Below is a small trained network, with its code and all its weights. Each question gives an input and a target symbol and asks what happens when units are switched off, that is, made to give their printed mean instead of their output.

import numpy as np


def w(rows, s, z=0):
    codes = np.array(rows[::2]) - 128.0
    scale = np.full(codes.shape[1], s)
    scale[-1] = z or s
    return codes * scale


def norm(h):
    return h / np.sqrt((h * h).mean(-1, keepdims=True) + 1e-5)


def f(y):
    return y / 2 * (1 + np.tanh(0.7978845608 * (y + 0.044715 * y**3)))


def softmax(a):
    e = np.exp(a - a.max(-1, keepdims=True))
    return e / e.sum(-1, keepdims=True)


def log_softmax(a):
    a = a - a.max(-1, keepdims=True)
    return a - np.log(np.exp(a).sum(-1, keepdims=True))


def net(x, mask):
    ids = ['ΘΛΦΨβγδζητω'.index(c) for c in x.split()]
    T = len(ids)
    res = E[ids] + P[:T]
    u = 0
    for l in range(3):
        r = norm(res)
        for j in range(2):
            rows = slice(2 * j, 2 * j + 2)
            q, k, v = (r @ M[l][rows].T for M in (Q, K, V))
            z = softmax(np.where(np.tri(T) > 0, q @ k.T / 2**0.5, -1e9)) @ v
            o = O[l][rows]
            res = res + np.where(mask[u + j], z, o[:, -1]) @ o[:, :-1]
        u += 2
        y = f(norm(res) @ A[l][:, :-1].T + A[l][:, -1])
        res = res + np.where(mask[u : u + 12], y, B[l][:, -1]) @ B[l][:, :-1]
        u += 12
    return log_softmax(norm(res)[-1] @ U[:, :-1].T + U[:, -1])


Q, K, V, O, A, B = {}, {}, {}, {}, {}, {}
E = w([
[124,115,150,92,107],'Θ',
[152,206,189,143,177],'Λ',
[176,110,197,153,108],'Φ',
[101,116,67,109,195],'Ψ',
[155,118,193,85,83],'β',
[250,147,104,85,161],'γ',
[145,102,166,79,82],'δ',
[117,148,149,157,137],'ζ',
[105,165,122,126,118],'η',
[148,65,130,98,49],'τ',
[115,174,132,110,84],'ω',
],0.017)
P = w([
[81,61,30,148,182],'0',
[33,131,48,77,73],'1',
[68,133,182,77,92],'2',
[69,117,175,59,124],'3',
[71,117,169,46,138],'4',
[61,116,146,40,165],'5',
[76,108,144,32,147],'6',
[38,134,78,31,166],'7',
[80,113,140,19,158],'8',
[72,117,141,10,173],'9',
[78,111,148,3,165],'10',
],0.005)
Q[0] = w([
[128,139,111,152,102],'0.h1',
[209,87,87,254,83],'0.h1',
[82,159,103,42,155],'0.h2',
[126,148,108,157,52],'0.h2',
],0.0076)
K[0] = w([
[67,92,113,140,176],'0.h1',
[40,141,152,137,140],'0.h1',
[50,2,171,195,148],'0.h2',
[148,154,125,130,110],'0.h2',
],0.0071)
V[0] = w([
[11,132,182,136,67],'0.h1',
[123,117,144,147,3],'0.h1',
[217,120,124,91,93],'0.h2',
[97,21,136,202,112],'0.h2',
],0.0056)
O[0] = w([
[124,42,135,254,105,174],'0.h1',
[149,156,118,224,59,247],'0.h1',
[222,156,106,134,187,61],'0.h2',
[206,110,187,75,43,154],'0.h2',
],0.0071,0.0014)
A[0] = w([
[188,194,109,146,167,239],'0.n1',
[79,45,184,205,118,121],'0.n2',
[92,198,145,101,153,95],'0.n3',
[207,75,222,103,71,144],'0.n4',
[58,114,60,80,67,253],'0.n5',
[222,80,112,134,157,142],'0.n6',
[82,185,255,135,163,180],'0.n7',
[52,184,83,44,239,128],'0.n8',
[211,170,125,28,129,112],'0.n9',
[150,4,57,99,132,130],'0.n10',
[60,237,86,163,97,118],'0.n11',
[110,164,212,156,80,129],'0.n12',
],0.007,0.0016)
B[0] = w([
[88,88,147,56,40,148],'0.n1',
[181,162,148,57,165,214],'0.n2',
[190,71,67,253,132,166],'0.n3',
[52,137,112,197,160,254],'0.n4',
[147,121,215,159,140,218],'0.n5',
[138,202,174,102,166,151],'0.n6',
[74,90,88,123,22,238],'0.n7',
[110,127,114,117,19,244],'0.n8',
[102,99,127,62,176,202],'0.n9',
[119,122,166,177,142,177],'0.n10',
[142,59,113,86,177,170],'0.n11',
[84,99,135,136,112,205],'0.n12',
],0.0055,0.0046)
Q[1] = w([
[27,222,19,211,142],'1.h1',
[94,202,92,148,244],'1.h1',
[209,254,72,234,145],'1.h2',
[67,151,134,33,52],'1.h2',
],0.0054)
K[1] = w([
[97,116,175,205,31],'1.h1',
[196,17,148,154,21],'1.h1',
[201,203,216,3,179],'1.h2',
[172,2,148,214,53],'1.h2',
],0.0066)
V[1] = w([
[172,225,122,136,126],'1.h1',
[48,192,130,192,253],'1.h1',
[51,156,198,28,153],'1.h2',
[176,116,189,195,169],'1.h2',
],0.0042)
O[1] = w([
[186,68,112,64,155,3],'1.h1',
[155,166,31,228,227,32],'1.h1',
[184,254,215,214,131,167],'1.h2',
[166,28,164,82,216,119],'1.h2',
],0.0065,0.0023)
A[1] = w([
[216,136,133,15,201,39],'1.n1',
[48,121,111,121,134,116],'1.n2',
[81,89,60,109,79,85],'1.n3',
[106,119,86,63,175,80],'1.n4',
[117,99,219,203,143,170],'1.n5',
[174,113,136,156,159,104],'1.n6',
[183,89,118,162,77,154],'1.n7',
[120,184,70,89,103,138],'1.n8',
[161,172,206,93,136,227],'1.n9',
[108,188,132,145,2,159],'1.n10',
[125,12,135,117,107,80],'1.n11',
[168,156,121,96,233,253],'1.n12',
],0.0088,0.0021)
B[1] = w([
[140,244,170,121,224,161],'1.n1',
[180,99,221,123,22,168],'1.n2',
[108,169,172,131,66,174],'1.n3',
[176,143,239,95,125,134],'1.n4',
[177,147,112,116,78,219],'1.n5',
[92,133,31,147,69,116],'1.n6',
[3,221,137,137,158,144],'1.n7',
[222,98,111,118,176,143],'1.n8',
[72,80,66,9,122,173],'1.n9',
[166,91,98,118,210,254],'1.n10',
[124,134,8,101,142,179],'1.n11',
[155,212,35,75,108,139],'1.n12',
],0.0043,0.008)
Q[2] = w([
[234,112,65,128,222],'2.h1',
[218,196,79,101,249],'2.h1',
[139,145,9,108,254],'2.h2',
[175,128,149,109,216],'2.h2',
],0.0079)
K[2] = w([
[112,157,173,181,53],'2.h1',
[90,77,151,142,46],'2.h1',
[162,96,177,182,12],'2.h2',
[45,154,144,141,60],'2.h2',
],0.011)
V[2] = w([
[146,34,114,159,195],'2.h1',
[155,182,128,219,146],'2.h1',
[38,141,127,126,113],'2.h2',
[15,193,1,133,104],'2.h2',
],0.0095)
O[2] = w([
[98,123,198,228,211,5],'2.h1',
[11,126,35,49,103,3],'2.h1',
[126,93,2,217,27,156],'2.h2',
[135,66,57,113,207,111],'2.h2',
],0.0086,0.0037)
A[2] = w([
[141,246,100,124,109,124],'2.n1',
[107,2,175,140,87,123],'2.n2',
[49,43,46,154,50,96],'2.n3',
[165,31,69,95,163,112],'2.n4',
[118,102,253,171,183,162],'2.n5',
[125,117,42,44,114,140],'2.n6',
[123,155,82,41,248,254],'2.n7',
[189,138,148,98,44,111],'2.n8',
[215,62,163,135,124,134],'2.n9',
[184,152,117,241,71,109],'2.n10',
[202,91,115,73,118,135],'2.n11',
[214,51,116,203,106,110],'2.n12',
],0.009,0.0046)
B[2] = w([
[103,132,186,1,61,146],'2.n1',
[104,92,130,82,179,211],'2.n2',
[143,197,142,167,113,192],'2.n3',
[147,94,200,134,102,145],'2.n4',
[160,204,23,168,169,181],'2.n5',
[203,175,127,142,186,186],'2.n6',
[63,84,201,6,115,192],'2.n7',
[82,92,167,170,129,255],'2.n8',
[164,103,108,108,197,184],'2.n9',
[106,95,205,28,148,179],'2.n10',
[194,147,154,148,150,192],'2.n11',
[154,129,135,76,133,175],'2.n12',
],0.0069,0.0072)
U = w([
[45,202,181,154,170,133],'Θ',
[118,112,52,77,109,124],'Λ',
[214,224,213,197,139,86],'Φ',
[254,139,84,150,59,24],'Ψ',
[21,93,169,72,182,5],'β',
[146,212,137,33,153,129],'γ',
[127,151,140,173,213,245],'δ',
[80,140,202,116,17,148],'ζ',
[110,185,90,159,92,240],'η',
[193,6,198,133,171,29],'τ',
[95,57,106,176,147,251],'ω',
],0.009,0.0026)

Each question gives the input, a string of symbols that net reads in full, and the target symbol t.
The units are the heads (2 rows each of Q, K, V and O) and the neurons (one row each of A and B). Each row of codes is followed by its name. A weight is (code - 128) times the scale printed after its matrix; where a second scale follows, it is the last column's (O, A, B and U).
mask holds one flag per unit, layer by layer, with each layer's heads first. A switched-off unit (its flag False) gives its mean, the last column of its rows in O or B, instead of its output. The means were averaged over made-up inputs and are rounded, as every weight is.
A unit's drop is (log p(t) with every unit on - log p(t) with that unit switched off) / (log p(t) with every unit on - log p(t) with every unit switched off).
The circuit of an input: a set's keep is (log p(t) with only the set's units on - log p(t) with every unit switched off) / (log p(t) with every unit on - log p(t) with every unit switched off). Starting from the 12 units with the biggest drops (on a tie, the unit counted first), units are removed one at a time, each time the one whose removal leaves the highest keep (on an exact tie, the one counted first), for as long as the keep stays at least 0.8.
units of the circuit, in order: the units of the circuit, biggest drop first
unit that matters most: the unit with the biggest drop
k most important neurons: the k neurons with the biggest drops, biggest first
k most important neurons of layer l: the k neurons of layer l with the biggest drops, biggest first
input ω τ ζ τ Φ, target ω: units of the circuit, in order => (0.h1 0.h2 2.h1 2.h2)
input Ψ τ Φ ζ Λ, target Ψ: 2 most important neurons => (0.n8 0.n4)
input ω Φ ω Ψ ζ ζ, target ω: units of the circuit, in order => (2.h2)
input Θ ω ζ Ψ ζ ω ζ η Θ τ ζ, target Θ: 3 most important neurons => (0.n10 0.n7 0.n8)
input Ψ τ τ β ω γ ζ Λ Θ Λ, target ζ: units of the circuit, in order => (0.n7 0.n1)
input ζ γ Ψ τ Ψ ζ ω γ Θ ζ, target ζ: 4 most important neurons of layer 0 => (0.n8 0.n7 0.n2 0.n3)
input Φ ζ ζ Θ δ ω, target Φ: units of the circuit, in order => (1.h2 2.h1 2.n5)
input Φ τ Ψ Ψ δ, target Φ: units of the circuit, in order => (2.h1 2.n5)
input Φ Λ β ζ ζ ζ Φ Ψ δ ζ τ, target Φ: 3 most important neurons of layer 0 => (0.n7 0.n8 0.n6)
input Λ Θ Θ Ψ δ δ τ Λ, target Λ: 2 most important neurons => (0.n7 0.n1)
input Θ Ψ δ δ ζ, target Θ: 2 most important neurons => (0.n8 0.n7)
input τ ζ τ Ψ ζ β Ψ Θ ζ η, target τ: 2 most important neurons => (1.n11 2.n10)
input δ η Θ ζ τ, target δ: 3 most important neurons of layer 0 => (0.n7 0.n8 0.n4)
input ζ τ ζ γ ζ Ψ, target ζ: unit that matters most => 1.n1
input ω ζ δ ζ ζ τ, target ω: 2 most important neurons of layer 0 => (0.n8 0.n7)
input Φ Θ Λ Ψ Φ, target Φ: 2 most important neurons => (0.n8 1.n9)
input η ζ ζ ζ ζ ζ, target η: 2 most important neurons of layer 0 => (0.n7 0.n1)
input γ δ ζ η τ, target τ: 2 most important neurons of layer 1 => (1.n1 1.n12)
input Φ Λ Φ τ δ τ ζ Φ Φ ζ, target Φ: 2 most important neurons of layer 2 => (2.n5 2.n7)
input τ ζ ζ ζ, target τ: 2 most important neurons of layer 0 => (0.n4 0.n8)
input Θ γ τ ω Φ τ, target τ: unit that matters most => 0.h2
input δ ζ β τ Ψ, target δ: 2 most important neurons => (0.n7 0.n4)
input η Ψ ζ Ψ Ψ τ, target η: 3 most important neurons of layer 1 => (1.n2 1.n9 1.n11)
input Ψ Φ δ Λ ζ τ τ, target Ψ: 2 most important neurons => (0.n8 0.n7)
input δ τ τ Θ Λ, target δ: 4 most important neurons of layer 0 => (0.n7 0.n4 0.n8 0.n1)
input β τ ζ ζ ζ γ ζ Λ, target ζ: 2 most important neurons => (0.n7 1.n1)
